Below are the code and all the weights of a small trained network. Each question names an input and a target symbol and asks about switching units off, where a switched-off unit gives its printed mean instead of its output.

import numpy as np


def w(rows, s, z=0):
    codes = np.array(rows[::2]) - 128.0
    scale = np.full(codes.shape[1], s)
    scale[-1] = z or s
    return codes * scale


def f(y):
    return y / 2 * (1 + np.tanh(0.7978845608 * (y + 0.044715 * y**3)))


def softmax(a):
    e = np.exp(a - a.max(-1, keepdims=True))
    return e / e.sum(-1, keepdims=True)


def log_softmax(a):
    a = a - a.max(-1, keepdims=True)
    return a - np.log(np.exp(a).sum(-1, keepdims=True))


def net(x, mask):
    ids = ['Δεζηθμσω'.index(c) for c in x.split()]
    T = len(ids)
    res = E[ids] + P[:T]
    r = res
    for j in range(2):
        rows = slice(2 * j, 2 * j + 2)
        q, k, v = (r @ M[0][rows].T for M in (Q, K, V))
        z = softmax(np.where(np.tri(T) > 0, q @ k.T / 2**0.5, -1e9)) @ v
        o = O[0][rows]
        res = res + np.where(mask[j], z, o[:, -1]) @ o[:, :-1]
    y = f(res @ A[0][:, :-1].T + A[0][:, -1])
    res = res + np.where(mask[2:10], y, B[0][:, -1]) @ B[0][:, :-1]
    return log_softmax(res[-1] @ U[:, :-1].T + U[:, -1])


Q, K, V, O, A, B = {}, {}, {}, {}, {}, {}
E = w([
[84,125,139,76,126,120,87,160],'Δ',
[91,46,92,144,129,86,139,178],'ε',
[134,87,56,181,107,184,175,141],'ζ',
[62,126,157,150,105,167,92,107],'η',
[150,158,113,166,77,149,158,143],'θ',
[64,148,104,231,106,127,193,153],'μ',
[44,150,175,196,115,10,137,179],'σ',
[144,162,192,166,76,3,125,180],'ω',
],0.015)
P = w([
[117,131,81,98,108,148,106,145],'0',
[104,150,7,118,54,104,63,163],'1',
[99,120,73,127,56,161,114,180],'2',
[166,160,101,162,126,71,108,85],'3',
[135,108,207,115,152,184,171,107],'4',
[127,115,179,191,59,156,129,145],'5',
[144,76,164,66,151,102,180,203],'6',
],0.016)
Q[0] = w([
[166,194,99,68,238,84,172,58],'head 1',
[132,161,31,152,123,83,56,72],'head 1',
[133,149,28,165,95,79,31,74],'head 2',
[202,186,51,48,255,38,155,22],'head 2',
],0.016)
K[0] = w([
[90,105,72,28,132,170,112,171],'head 1',
[69,186,11,113,13,101,59,200],'head 1',
[85,173,19,183,3,86,28,162],'head 2',
[84,99,31,31,157,185,77,219],'head 2',
],0.016)
V[0] = w([
[185,71,125,89,82,171,57,64],'head 1',
[151,246,144,130,103,182,126,112],'head 1',
[36,174,196,70,127,73,45,147],'head 2',
[208,121,168,74,100,59,161,202],'head 2',
],0.014)
O[0] = w([
[161,34,165,69,95,107,116,102,41],'head 1',
[183,187,136,72,78,92,176,124,124],'head 1',
[72,135,203,104,151,136,197,151,249],'head 2',
[5,145,63,125,143,86,129,45,3],'head 2',
],0.016,0.0055)
A[0] = w([
[47,202,90,126,225,131,157,152,2],'neuron 1',
[157,66,199,200,84,104,188,194,91],'neuron 2',
[172,100,42,121,166,129,20,142,29],'neuron 3',
[224,142,103,174,118,170,24,184,67],'neuron 4',
[52,143,70,59,83,77,207,2,45],'neuron 5',
[169,87,117,162,111,116,67,145,2],'neuron 6',
[133,73,95,202,83,114,239,156,98],'neuron 7',
[135,178,133,136,101,59,87,124,226],'neuron 8',
],0.0073,0.0099)
B[0] = w([
[202,93,174,171,62,147,152,84,220],'neuron 1',
[107,148,117,111,133,182,74,98,241],'neuron 2',
[144,126,202,145,131,55,141,127,171],'neuron 3',
[119,178,152,147,189,106,161,82,248],'neuron 4',
[142,196,162,142,122,63,54,209,182],'neuron 5',
[130,110,250,81,155,160,155,64,149],'neuron 6',
[123,128,168,78,129,109,97,122,162],'neuron 7',
[166,71,94,87,130,140,183,155,171],'neuron 8',
],0.011,0.017)
U = w([
[2,129,93,42,173,121,170,62,163],'Δ',
[117,9,61,203,159,139,44,137,189],'ε',
[134,74,104,130,164,116,92,64,87],'ζ',
[180,67,119,135,103,201,28,157,86],'η',
[150,72,8,108,71,119,103,52,254],'θ',
[120,143,62,168,218,158,117,168,89],'μ',
[124,53,108,187,112,168,161,129,35],'σ',
[111,119,97,146,101,104,64,112,87],'ω',
],0.0043,0.0079)

Each question gives the input, a string of symbols that net reads in full, and the target symbol t.
The units are the heads (2 rows each of Q, K, V and O) and the neurons (one row each of A and B). Each row of codes is followed by its name. A weight is (code - 128) times the scale printed after its matrix; where a second scale follows, it is the last column's (O, A, B and U).
mask holds one flag per unit, heads first, then neurons. A switched-off unit (its flag False) gives its mean, the last column of its rows in O or B, instead of its output. The means were averaged over made-up inputs and are rounded, as every weight is.
A unit's drop is (log p(t) with every unit on - log p(t) with that unit switched off) / (log p(t) with every unit on - log p(t) with every unit switched off).
The circuit of an input: a set's keep is (log p(t) with only the set's units on - log p(t) with every unit switched off) / (log p(t) with every unit on - log p(t) with every unit switched off). Starting from all 10 units, units are removed one at a time, each time the one whose removal leaves the highest keep (on an exact tie, the one counted first), for as long as the keep stays at least 0.8.
units of the circuit, in order: the units of the circuit, biggest drop first
most important unit: the unit with the biggest drop
top k neurons: the k neurons with the biggest drops, biggest first
which heads matter: for each layer, one digit per head in row order, 1 if its drop is at least 0.15 and else 0, layers parted by /
input Δ ω η ω ζ μ, target ω: units of the circuit, in order : [neuron 5; head 2; neuron 1]
input η μ η σ, target μ: which heads matter : 11
input η Δ ζ, target η: which heads matter : 11
input η ζ Δ η ω η ζ, target ω: which heads matter : 01
input Δ η η η σ μ, target σ: units of the circuit, in order : [neuron 1; head 1; head 2]
input ζ θ Δ Δ Δ ω ω, target Δ: which heads matter : 01
input ω θ θ, target ω: which heads matter : 01
input η η μ η μ Δ, target μ: which heads matter : 11
input ζ θ ζ η, target θ: most important unit : head 1
input η η μ, target μ: units of the circuit, in order : [head 2; head 1; neuron 4]
input θ ζ σ θ, target ζ: units of the circuit, in order : [head 2; neuron 4; neuron 6; neuron 3]
input σ η σ ω, target η: units of the circuit, in order : [head 2; neuron 2]
input η ζ σ θ η ζ, target θ: units of the circuit, in order : [head 2; head 1]
input μ σ Δ η ω η σ, target ω: most important unit : neuron 5
input η η θ η μ ε, target μ: units of the circuit, in order : [head 1; head 2; neuron 4]
input Δ ζ ζ η, target ζ: top 3 neurons : [neuron 4; neuron 6; neuron 3]
input η η θ μ σ ζ, target σ: units of the circuit, in order : [head 1; neuron 1; head 2]
input ζ η η Δ, target η: units of the circuit, in order : [head 2; head 1]
input μ η η η ε η η, target ε: units of the circuit, in order : [head 1; head 2]
input η η ζ θ σ μ ω, target σ: most important unit : neuron 1
input ε ω Δ Δ ε, target ε: which heads matter : 10
input Δ ζ Δ Δ, target ζ: which heads matter : 01
